Here is a tiny trained network, its code and every weight. The questions are about switching its units off for an input and a class, where a switched-off unit gives its printed mean instead of its output.

import numpy as np


def w(rows, s, z=0):
    codes = np.array(rows[::2]) - 128.0
    scale = np.full(codes.shape[1], s)
    scale[-1] = z or s
    return codes * scale


def norm(h):
    return h / np.sqrt((h * h).mean(-1, keepdims=True) + 1e-5)


def f(y):
    return np.maximum(y, 0)


def log_softmax(a):
    a = a - a.max(-1, keepdims=True)
    return a - np.log(np.exp(a).sum(-1, keepdims=True))


def net(x, mask):
    res = np.array(x, float).reshape(1, 5) / 4 @ E
    u = 0
    for l in range(3):
        y = f(norm(res) @ A[l][:, :-1].T + A[l][:, -1])
        res = res + np.where(mask[u : u + 10], y, B[l][:, -1]) @ B[l][:, :-1]
        u += 10
    return log_softmax(norm(res)[-1] @ U[:, :-1].T + U[:, -1])


A, B = {}, {}
E = w([
[143,134,125,125,137,121,122],'x0',
[147,134,127,125,133,115,118],'x1',
[87,139,103,65,79,162,18],'x2',
[236,49,114,65,93,185,204],'x3',
[125,7,238,82,201,131,100],'x4',
],0.015)
A[0] = w([
[150,71,190,75,145,163,111,2],'L0N1',
[167,103,66,46,79,139,153,4],'L0N2',
[140,150,154,70,141,153,137,39],'L0N3',
[86,69,231,83,216,115,93,85],'L0N4',
[117,111,92,62,74,183,8,141],'L0N5',
[142,103,129,80,69,136,106,9],'L0N6',
[121,76,185,160,187,145,137,29],'L0N7',
[197,96,122,71,70,178,169,136],'L0N8',
[146,73,231,58,146,130,132,49],'L0N9',
[134,104,129,215,149,76,152,121],'L0N10',
],0.014,0.0086)
B[0] = w([
[24,71,102,215,116,151,22,182],'L0N1',
[97,235,103,89,170,118,196,163],'L0N2',
[106,86,109,120,107,135,95,133],'L0N3',
[135,203,236,55,137,78,214,252],'L0N4',
[101,185,149,53,49,213,60,237],'L0N5',
[159,146,109,50,192,179,129,144],'L0N6',
[154,159,119,77,210,73,141,170],'L0N7',
[159,81,2,129,93,124,189,223],'L0N8',
[100,87,48,226,226,151,17,211],'L0N9',
[116,204,136,118,147,203,135,186],'L0N10',
],0.011,0.012)
A[1] = w([
[139,32,68,230,165,42,207,59],'L1N1',
[142,7,133,72,181,154,121,160],'L1N2',
[106,108,105,115,89,156,36,110],'L1N3',
[129,95,72,140,86,165,47,116],'L1N4',
[164,53,153,54,176,146,122,130],'L1N5',
[196,102,85,63,90,171,192,54],'L1N6',
[174,95,49,88,46,158,195,48],'L1N7',
[98,89,63,232,175,39,174,82],'L1N8',
[179,124,168,145,62,150,186,3],'L1N9',
[149,105,212,157,133,147,78,88],'L1N10',
],0.013,0.0057)
B[1] = w([
[194,57,214,150,91,67,93,231],'L1N1',
[194,93,40,180,117,250,114,233],'L1N2',
[98,103,76,196,206,55,153,245],'L1N3',
[100,137,80,145,225,129,131,228],'L1N4',
[120,68,55,88,116,211,104,203],'L1N5',
[85,158,172,85,92,54,164,228],'L1N6',
[90,212,185,129,163,69,128,254],'L1N7',
[252,106,225,151,119,153,165,225],'L1N8',
[59,120,90,153,100,42,102,144],'L1N9',
[107,132,142,94,120,97,167,166],'L1N10',
],0.013,0.0069)
A[2] = w([
[87,217,153,221,103,207,155,95],'L2N1',
[153,110,165,114,16,59,191,55],'L2N2',
[112,120,93,112,121,105,100,150],'L2N3',
[126,58,212,121,170,158,34,80],'L2N4',
[91,119,155,14,88,182,35,70],'L2N5',
[125,225,152,226,116,142,80,84],'L2N6',
[101,90,200,60,76,117,65,34],'L2N7',
[101,145,51,61,11,151,81,62],'L2N8',
[127,111,232,74,70,148,63,1],'L2N9',
[102,108,61,175,119,135,43,46],'L2N10',
],0.012,0.0071)
B[2] = w([
[180,76,126,113,125,134,133,253],'L2N1',
[94,150,95,204,110,94,7,197],'L2N2',
[113,125,117,111,112,142,124,182],'L2N3',
[130,178,152,130,58,107,168,213],'L2N4',
[148,101,131,179,78,86,129,222],'L2N5',
[156,56,124,118,131,161,127,253],'L2N6',
[140,70,170,152,41,113,67,158],'L2N7',
[123,140,138,123,180,163,187,203],'L2N8',
[120,81,147,127,98,115,70,151],'L2N9',
[108,76,96,140,169,121,115,198],'L2N10',
],0.019,0.0066)
U = w([
[246,50,157,161,132,165,154,254],'0',
[85,71,40,124,150,202,85,221],'1',
[169,182,120,189,80,23,149,99],'2',
[98,254,93,51,90,157,188,56],'3',
[124,161,215,99,241,103,187,16],'4',
[61,129,213,99,72,105,68,15],'5',
],0.024,0.0019)

Each question gives the input, the list of numbers given to net, and the class t.
The units are the neurons (one row each of A and B). Each row of codes is followed by its name. A weight is (code - 128) times the scale printed after its matrix; where a second scale follows, it is the last column's (A, B and U).
mask holds one flag per neuron, layer by layer. A switched-off neuron (its flag False) gives its mean, the last column of its row in B, instead of its output. The means were averaged over made-up inputs and are rounded, as every weight is.
A unit's drop is (log p(t) with every unit on - log p(t) with that unit switched off) / (log p(t) with every unit on - log p(t) with every unit switched off).
The circuit of an input: a set's keep is (log p(t) with only the set's units on - log p(t) with every unit switched off) / (log p(t) with every unit on - log p(t) with every unit switched off). Starting from the 12 units with the biggest drops (on a tie, the unit counted first), units are removed one at a time, each time the one whose removal leaves the highest keep (on an exact tie, the one counted first), for as long as the keep stays at least 0.8.
units of the circuit, in order: the units of the circuit, biggest drop first
k most important neurons: the k neurons with the biggest drops, biggest first
top k neurons in layer l: the k neurons of layer l with the biggest drops, biggest first
drop when u is switched off: that unit's drop, to one decimal
input [7,2,6,-3,-6], class 1: units of the circuit, in order -> L0N4
input [8,5,-2,-8,1], class 4: top 3 neurons in layer 0 -> L0N8, L0N5, L0N9
input [-6,-2,7,-8,0], class 1: 2 most important neurons -> L0N4, L1N3
input [-2,-7,-1,-8,1], class 4: top 3 neurons in layer 0 -> L0N5, L0N8, L0N9
input [-4,0,-2,8,0], class 2: 2 most important neurons -> L1N6, L1N7
input [1,8,-8,0,5], class 4: 2 most important neurons -> L0N4, L0N8
input [-1,-6,-7,0,4], class 4: 2 most important neurons -> L0N4, L0N8
input [4,-6,-5,0,1], class 4: 2 most important neurons -> L0N10, L0N7
input [8,-6,-5,-1,-2], class 0: 2 most important neurons -> L0N10, L0N4
input [5,6,-2,-8,0], class 0: 2 most important neurons -> L0N4, L2N6
input [2,-8,0,-2,6], class 4: 4 most important neurons -> L0N4, L0N5, L0N7, L0N9
input [7,-1,1,-3,6], class 5: 2 most important neurons -> L0N4, L1N3
input [-1,0,4,0,2], class 5: 2 most important neurons -> L0N5, L0N4
input [-6,-3,2,6,0], class 3: units of the circuit, in order -> L0N2
input [2,-6,0,-3,1], class 4: 2 most important neurons -> L0N5, L1N1
input [6,-7,4,1,-3], class 3: 2 most important neurons -> L0N9, L0N1
input [-1,6,-8,0,6], class 4: top 4 neurons in layer 0 -> L0N4, L0N8, L0N10, L0N7
input [3,-5,-1,7,-2], class 2: drop when L0N5 is switched off -> 0.2
input [4,-8,2,4,3], class 1: drop when L1N1 is switched off -> 0.0
input [2,-2,7,-1,-8], class 1: drop when L0N8 is switched off -> 0.1
input [3,2,-4,7,-6], class 2: most important neuron -> L0N5
input [6,-6,1,0,2], class 5: drop when L0N4 is switched off -> 1.4
